What can hang from each mark
j142: j934
j934: j575
j778: j934
j514: j198
j520: j32 j934
j730: j198
j32: j142 j520 j575 j730 j778
j575: j514 j520
j198: j142 j514

Every row comes from one small tree of marks. The marks that hang from a mark follow it in brackets, in the order of their numbers. Every link used is in the known rows. Which tree was each row made from?
Known rows
j520[j32[j730[j198]]]: [-17.4 -26.4  21.1  -6.5  -3.1  22.6   7.4   6.6   2.4  31.6 -26.0   7.7
 -25.0   4.7  16.7  10.4 -10.9  -5.2  19.1 -53.0  -0.9  10.1 -20.0  -9.2]
j575[j514 j520[j32[j142]]]: [-16.1 -43.3  47.4  -5.0  18.7 -32.6  -4.2 -13.4 -21.7   2.2  -2.6   5.7
  13.0 -16.6  13.3  -2.8   0.4  -1.2   2.2 -45.5  -4.2 -10.7  24.4  -7.3]
j514[j198[j142]]: [ -8.4   6.6   0.2  -9.8 -16.6 -11.1   5.8  -7.5  -5.1 -15.5   6.2   2.0
 -12.4   2.9 -12.2 -20.1   4.7  -7.2  35.2  16.9 -14.0   1.3  -4.3   0.2]
j730[j198]: [  3.8 -24.8  10.1  -3.7   1.7  -2.9  22.1  15.5   1.5  20.8 -12.5   6.4
 -32.5   0.6  -3.9  12.0   7.3  -5.2  34.4 -14.4  -4.1  14.3  21.3 -11.0]
j198[j142[j934] j514]: [ -9.8  34.1  -9.5 -13.3 -26.1  14.5 -11.2  -0.9  -6.6  -4.2   2.8  21.2
 -51.3 -27.4  -2.0 -12.3 -28.1   6.4  26.5 -14.3   6.5  -8.4 -35.7  -1.1]
j198[j142[j934[j575[j514]]]]: [  1.7  37.2   5.4 -17.5  -3.0  19.6  10.1  -9.2  -3.8 -16.5   4.3   8.9
 -21.9 -22.4 -12.7   7.4 -33.3  10.5  21.1   5.8  -8.3  -4.6 -21.0   6.0]
j520[j32]: [-28.2 -20.2  17.8  -3.5   2.1   5.5   3.1  -1.0   8.3  30.2  -7.3   3.4
 -30.9 -12.7  -8.3  -4.9  -9.6 -10.2  15.9 -22.5   0.7  -4.7 -15.2   1.2]
j520[j32[j142 j730[j198] j778]]: [-43.1 -26.3  16.2  -1.9  -8.0  18.5   7.9  16.2   0.9  35.4 -23.6  10.7
 -17.1 -40.3  50.8  19.2  -9.0   5.2   8.5 -64.3  -8.0  19.1  -0.9 -16.2]
j778[j934[j575[j514 j520]]]: [ 24.3 -15.7  26.9  -6.1  12.7  18.9  14.8 -18.1 -15.4 -22.2   2.2  10.4
 -10.7 -24.6 -11.2   1.6  -7.3   2.4  12.5  -6.1 -13.4  -6.4  55.1   7.1]
j520[j32[j778]]: [-25.9 -18.8  14.3  -1.9  -0.2   7.3   9.8  11.6  10.8  24.9  -9.3   5.5
 -24.3 -55.1  12.5  -2.7  -9.8  -1.9   8.4 -34.1   0.1  -4.0 -20.5  -4.3]
j520[j32[j730 j778] j934[j575]]: [-20.7  22.1  22.8  -7.9  -9.7  36.7  -7.8  19.2  12.4  15.2 -20.8  -8.2
 -31.6 -32.8  31.2  17.7 -31.3   4.3 -14.0 -38.5   0.0 -11.4 -36.1   3.2]
j520[j32 j934[j575[j514]]]: [-37.8  11.3  36.4  -8.9   8.3   2.4 -12.5   2.5   9.5   0.6 -14.4 -10.5
 -28.1  -3.0  -6.6  11.1 -26.9  -1.2  -0.9   0.4   2.9 -14.2 -43.2   8.0]
j514[j198[j142[j934[j575[j520]]]]]: [ 22.5  14.1 -11.7 -10.7 -11.1 -16.4   2.6  -9.1 -13.7 -26.3  -2.2  -2.4
 -16.7   2.5  -6.2  -9.5 -15.1   3.1  30.1  25.3 -14.1  -1.3  -1.8  -0.2]
j198[j142 j514]: [-16.3  39.5  13.7 -11.0 -23.9  15.3 -11.5  -2.3  -8.0   4.1  18.7  20.6
 -43.5 -32.8  -7.0 -13.3  -6.1   0.8  22.7 -24.1   1.4 -14.1 -36.6   2.4]
j934[j575[j520[j32[j730 j778]]]]: [ 31.2  12.3  28.1  -4.0  13.6  20.8   9.0   3.8  -7.8  16.5   2.8  -2.4
 -18.5 -34.2  18.9  20.8 -12.8   3.7  -2.8 -43.6  -9.5 -14.3   2.4   3.6]
j778[j934[j575[j520]]]: [ 32.1  -8.9  10.8  -3.2   1.5  27.0  11.5 -12.9 -11.4  -7.2   3.4   7.1
 -26.5 -24.6 -13.8   1.9  -6.0  -2.2  13.8  -0.9 -14.4  -7.2  61.9   9.1]
j32[j520[j934] j730 j778]: [ 17.7   2.0  20.2  -4.6 -42.0  24.6  11.5  27.1  13.4  25.2  -5.0   2.5
 -17.2 -41.4  63.9   1.4 -34.9  -8.8 -24.0 -50.4  -0.5  -7.5  37.1  -2.1]
j142[j934]: [  9.5 -12.7 -13.5  -7.8   0.5   4.9  18.0   2.9   7.5  11.4 -13.2   5.5
 -42.1  -3.5  -4.8  -5.3 -26.8  -3.3  28.6  -6.8   2.7   2.9  30.7  -1.5]
j198[j142]: [ -5.0  22.8  12.4 -13.6 -19.9  17.7   4.9  -5.0  -3.7   5.8  15.0   9.2
 -20.8 -24.0 -17.5  -7.4  -4.5  -5.9  18.0  -8.3  -8.8 -11.2  -2.0   5.6]
j198[j142[j934]]: [  2.0  18.5 -10.5 -15.4 -21.2  15.4   5.8  -4.3  -1.8  -1.0  -1.8  10.4
 -28.9 -19.5 -12.1  -8.0 -26.5   0.3  21.6  -1.0  -4.1  -5.5  -2.2   1.7]
j575[j520[j32[j778]]]: [ 19.5 -33.1  20.2  -1.1   2.2 -16.5   0.8   6.2  -9.8  16.5  -7.9   2.2
  -7.4 -47.0  14.8  -6.4  -0.2  -4.2  -2.5 -43.0  -0.9 -18.3  16.8  -7.7]
j575[j514[j198] j520[j32 j934]]: [ -6.7 -46.4  36.1  -7.7   6.3 -55.2 -18.2  -7.7 -20.4 -34.7 -25.7  -8.7
  15.6  13.0   7.8 -20.4  -3.6  -6.4   4.5 -10.1   0.9 -17.4  -0.1 -10.1]
j32[j575 j730]: [ 12.4   4.8  15.1 -10.7   6.2  52.7  25.7   4.7   1.2  21.9  18.5  -2.4
 -15.7  -8.7  25.3   4.5  -2.5  -5.6  14.1 -25.2  -6.4   1.8  22.3 -11.3]

Write each row's tree
[-42.3 -12.5  22.1  -7.6   1.7   4.0  -4.9  19.4  12.4  -4.4 -11.3 -10.0
  -7.2 -54.4  27.4  -1.1 -17.3   3.2  -9.4   3.4   6.2 -10.3 -40.4 -15.9] | j520[j32[j575[j514] j778] j934]
[  3.4  10.8   4.6 -13.8  -0.5   6.1  15.9   6.0  -6.5 -12.3 -16.0  10.7
 -20.6 -10.9  -4.7  22.1 -21.2  12.1  31.6   4.3  -7.9  14.0 -20.6  -9.1] | j730[j198[j142[j934[j575[j514]]]]]
[ 21.5 -23.2  33.9 -12.1   4.6 -41.6   3.1 -16.6 -31.4 -41.9   2.8   3.7
  27.4  -1.5  -0.3 -19.9   9.7  -1.2  19.3 -12.6 -11.1 -13.4  20.3  -7.2] | j575[j514[j198[j142]] j520]
[ -4.5  -4.2  28.0  -5.8 -10.8   1.4  10.0   9.3  12.5   5.3  21.1  -9.8
  -5.9 -18.0  29.9  -3.1 -26.6  -9.7 -10.7  29.9   0.9  -7.3  11.9  -9.4] | j32[j520[j934] j575[j514]]
[  5.8 -56.1  38.2  -5.6  11.8 -17.6   4.7  -6.4 -19.9 -20.0 -16.7  13.0
  18.9 -54.5  17.2 -10.9  -3.1   3.3  -2.1 -45.5  -3.2 -14.1  21.5 -10.9] | j575[j514 j520[j32[j778[j934]]]]
[-54.9 -15.8  32.4  -7.9  13.5  30.3   5.8  -7.0  -1.7  22.6   5.2   2.0
  -1.3 -17.3  36.5   8.7 -11.2   2.4   6.8 -36.2  -7.0   9.1 -11.1 -13.8] | j520[j32[j142 j575[j514] j730]]
[ -3.9  31.3  29.3 -11.3  16.7   2.5  17.4 -12.0  -4.6 -24.4  16.8  -0.7
  -8.1  -5.7 -14.2   7.4  -6.7   5.5  28.2  11.9 -16.7  -0.7 -19.3   9.0] | j934[j575[j514[j198[j142]]]]
[ -0.1  -5.4  21.9  -7.0  11.5  32.9  21.6 -15.8  -2.3 -17.6   2.6  12.5
 -22.4 -24.5 -17.0   4.0 -11.4   2.0  21.2   0.6 -13.3   2.1  38.8  10.1] | j778[j934[j575[j514]]]
[ 22.0 -24.7  25.1  -9.2 -12.5   0.5  -7.4  -0.6 -22.0  14.0 -18.3   6.3
  -3.7  -4.9  16.9   4.6  -4.4  -4.2   2.8 -54.1  -5.3 -10.2   1.3 -10.4] | j575[j520[j32[j730[j198[j142]]]]]
[ 25.8 -41.4  34.1  -6.6  19.2 -48.2  11.1 -12.5 -25.9 -32.9  -1.6   0.8
  21.0   6.9   3.2 -19.0  13.6  -4.4  22.5 -19.0  -7.5  -9.3  42.1  -8.6] | j575[j514[j198] j520]
[-20.8  14.1  -5.5  -3.7   6.0  10.8  12.0  -2.5   3.8  23.4   5.8   1.4
 -44.2 -12.0   7.9  17.9 -24.3   5.2  24.5  -0.9 -10.5  11.2  41.2   4.0] | j32[j142[j934[j575]]]
[-17.6 -15.1  19.7  -5.2  -4.8  30.4  11.6  10.2   6.7  27.8 -15.9   8.9
 -17.0 -43.7  32.0   1.3 -14.7  -1.2   3.0 -66.3  -1.2  -1.7 -15.1  -5.3] | j520[j32[j730 j778]]
[ 32.6  -6.0   1.9  -8.7  22.6 -16.9  16.6  -6.8 -10.4 -25.5  -9.6  -2.2
 -17.0   3.1   1.7   5.4 -27.0   8.5  26.1   5.9  -6.2  -1.1  20.1  -1.0] | j142[j934[j575[j514[j198] j520]]]
[-28.7  17.0  17.4  -4.5  -4.6  13.1  -9.0  20.2  17.2  13.1 -15.3 -11.6
 -37.2 -45.0  11.8  14.6 -26.0   3.4  -9.7  -6.0   1.7 -13.7 -40.0   4.4] | j520[j32[j778] j934[j575]]
[ -8.2  -8.9  11.5  -3.4  -0.7  -6.3  -7.0   5.8 -11.3  15.6  22.2 -14.7
 -11.7 -20.8  26.5   4.4   5.4  -4.3  -0.8  15.0  -8.0  -8.4  57.9 -14.4] | j32[j142 j575[j520[j934]]]
[ 25.2 -26.0  20.1 -13.0   3.1 -42.6   3.3 -15.9 -30.2 -46.0  -6.7   4.7
  20.9   0.6   3.9 -19.1  -3.7   2.9  21.4  -7.8  -8.2  -9.1  20.4 -10.1] | j575[j514[j198[j142[j934]]] j520]
[ -3.7   3.8 -19.0 -11.4 -19.4 -11.9   6.6  -6.3  -4.8 -23.4  -7.6   3.4
 -20.7   4.5  -7.9 -19.2 -14.4  -2.1  37.7  23.8 -10.5   5.4  -4.2  -3.0] | j514[j198[j142[j934]]]
[-24.7 -15.9  28.3  -8.5  13.1  35.4  18.1   9.2   4.1  10.5  -4.3   4.4
   4.2 -55.0  42.9   6.1 -12.1   7.4   0.4 -44.4  -2.1   2.1 -34.0 -18.0] | j520[j32[j575[j514] j730 j778]]
[  4.8   2.6  34.9  -9.8 -16.1  29.8  12.5   7.8   7.9   8.1  14.3  -5.2
   1.7  -3.9  54.0   2.7 -33.5  -8.6 -17.1 -10.2  -0.1  -4.3  18.5 -11.1] | j32[j520[j934] j575[j514] j730]
[-65.1  -5.3   9.5  -4.7  -8.6   6.4 -21.1   8.0  10.3  23.4  -1.8 -14.7
 -29.8 -16.7  17.8   3.6 -14.3  -5.3  -3.5  21.7  -0.1  -3.6 -12.9 -10.0] | j520[j32[j142 j575] j934]
[-17.4   2.2  20.4  -0.9 -45.1  18.7   2.9  23.3   8.7  37.1   1.7   2.6
 -14.9 -44.1  82.1   9.5 -32.4  -4.8 -25.9 -53.7  -7.9   3.5  64.4  -3.8] | j32[j142 j520[j934] j730 j778]
[-21.4 -13.3   9.2  -0.9  -1.0  28.4   9.8   3.6   8.9  10.3 -12.2   9.0
 -29.3 -63.5   6.8   2.8 -16.2   4.0   7.0 -15.9  -7.2   0.2 -11.7   1.5] | j520[j32[j778[j934[j575]]]]
[ -9.1  23.9  33.5 -10.8   7.7   4.7   1.6   5.1   6.3  -7.4   1.9  -9.7
 -28.5   1.4 -10.1  11.7 -16.9  -2.3   6.0   4.1  -1.0 -13.6   6.9  10.1] | j520[j934[j575[j514]]]
[-13.3 -10.3  11.9 -14.5   2.7 -19.9  13.4 -12.5  -9.2 -38.1  -6.2   8.2
   3.1   0.1  -5.8 -17.6 -11.6   2.4  35.4   5.6  -7.7   4.9  -5.0  -5.0] | j575[j514[j198[j142[j934]]]]
[-51.3 -21.7  -0.2  -3.3  -1.4  -1.4  -3.3  -3.3   6.3  32.4 -15.3   5.7
 -36.2 -12.0   9.9   1.4 -24.5  -2.1  17.6 -17.2  -1.7   8.6   4.1  -3.2] | j520[j32[j142[j934]]]
[  4.4  -3.8 -10.4 -11.6 -16.4   3.0  12.6  11.0  -4.4   1.4 -20.9  12.0
 -29.0  -8.8  -3.8  11.2 -16.2   4.4  33.0   1.4  -4.7  14.6  -6.1 -12.9] | j730[j198[j142[j934]]]
[ 10.6  20.4  19.8  -1.6 -24.9   5.0   2.4  10.2  19.1  26.7  13.3  -8.2
 -39.7  -3.5  12.5   6.5 -34.7 -13.7 -10.2  13.2  -2.4 -11.4  22.6  12.6] | j32[j520[j934[j575]]]
[ 10.7 -22.4  29.5  -5.6  13.0  18.6   7.0 -18.4 -13.3 -17.6  -6.7  10.4
 -10.0 -27.1 -10.1   1.6 -12.3   2.6   9.2  -9.8 -12.1  -6.7  29.7   5.6] | j778[j934[j575[j514 j520[j32]]]]
[ 34.1   0.1  10.0  -9.4  22.9  -3.4  17.2  -3.9  -7.2 -11.4  -6.3   2.1
 -22.0  -7.7  -0.5  12.1 -30.9   8.4  17.7  -7.9  -2.7  -6.5  25.2   1.7] | j142[j934[j575[j514 j520]]]
[ -0.1  29.5  -6.5  -9.7 -13.1  11.5   0.5  12.4  -6.9   0.1 -11.8  17.1
 -52.9 -17.8   1.9  16.8 -22.6  13.2  35.7  -3.5  -0.3  10.6 -42.7  -9.6] | j730[j198[j142[j934[j575]] j514]]
[ 27.3  18.6  33.6 -10.4  17.9 -16.0   9.4 -14.7 -20.6 -29.9  16.2  -3.0
   6.1  -7.7  -7.6   6.3  -1.4   5.7  17.5   1.9 -17.4 -11.7   0.3   5.4] | j934[j575[j514[j198[j142]] j520]]
[  2.1 -11.5   5.6   0.7   7.4   0.4  16.0  15.9 -10.4  16.3  28.6  -4.6
   0.8 -81.3  49.7   8.7  11.8   7.2  -1.2  -9.9 -13.8  -1.2  57.0 -21.2] | j32[j142 j575[j520] j778]
[-13.3  32.4  24.8 -13.6  -4.2  -3.3  -4.6  -0.8  -0.5 -28.1   1.2 -10.3
 -17.9   4.4 -10.7   3.8 -15.7   0.4  11.5  22.4  -7.3 -11.8 -15.8   8.4] | j520[j934[j575[j514[j198[j142]]]]]
[-43.0 -13.2  -1.7  -7.3   1.7  35.8   2.6  -1.2   3.0  32.2  -7.4   0.7
 -24.7 -12.3  39.0  10.0 -27.1   2.8   9.5 -21.7  -5.0  12.8  -6.1 -15.2] | j520[j32[j142[j934] j575 j730]]
[  8.0  43.9  -6.9 -15.7 -13.2  25.9   7.3  -4.4  -0.3  -3.7   5.8   5.8
 -35.3 -20.5 -14.9   8.2 -33.0   6.2  19.8  11.1  -8.5  -5.6 -15.5   7.9] | j198[j142[j934[j575]]]
[-18.7  -6.1  26.7 -13.2   2.9 -19.3  12.7 -13.6 -10.7 -32.5   4.1   7.4
   9.8  -1.1  -9.8 -18.3   2.9  -1.5  32.1  -0.6 -10.9   1.1  -3.9  -2.6] | j575[j514[j198[j142]]]
[  3.7 -37.0  52.0 -12.0   3.2 -15.7 -15.5  -4.9 -20.4 -11.7 -24.5  -1.3
  12.8   6.2  20.6  -5.1 -13.7  -5.1 -12.5 -58.9   5.3 -23.1  10.6  -7.0] | j575[j514 j520[j32[j730] j934]]
[ 40.2   7.9  -5.9  -6.3  11.9   4.3  14.3  -0.5  -2.6   4.4  -4.3  -1.5
 -38.7  -7.2  -3.0  12.6 -30.2   3.6  18.3  -2.7  -3.5  -7.3  33.3   3.9] | j142[j934[j575[j520]]]
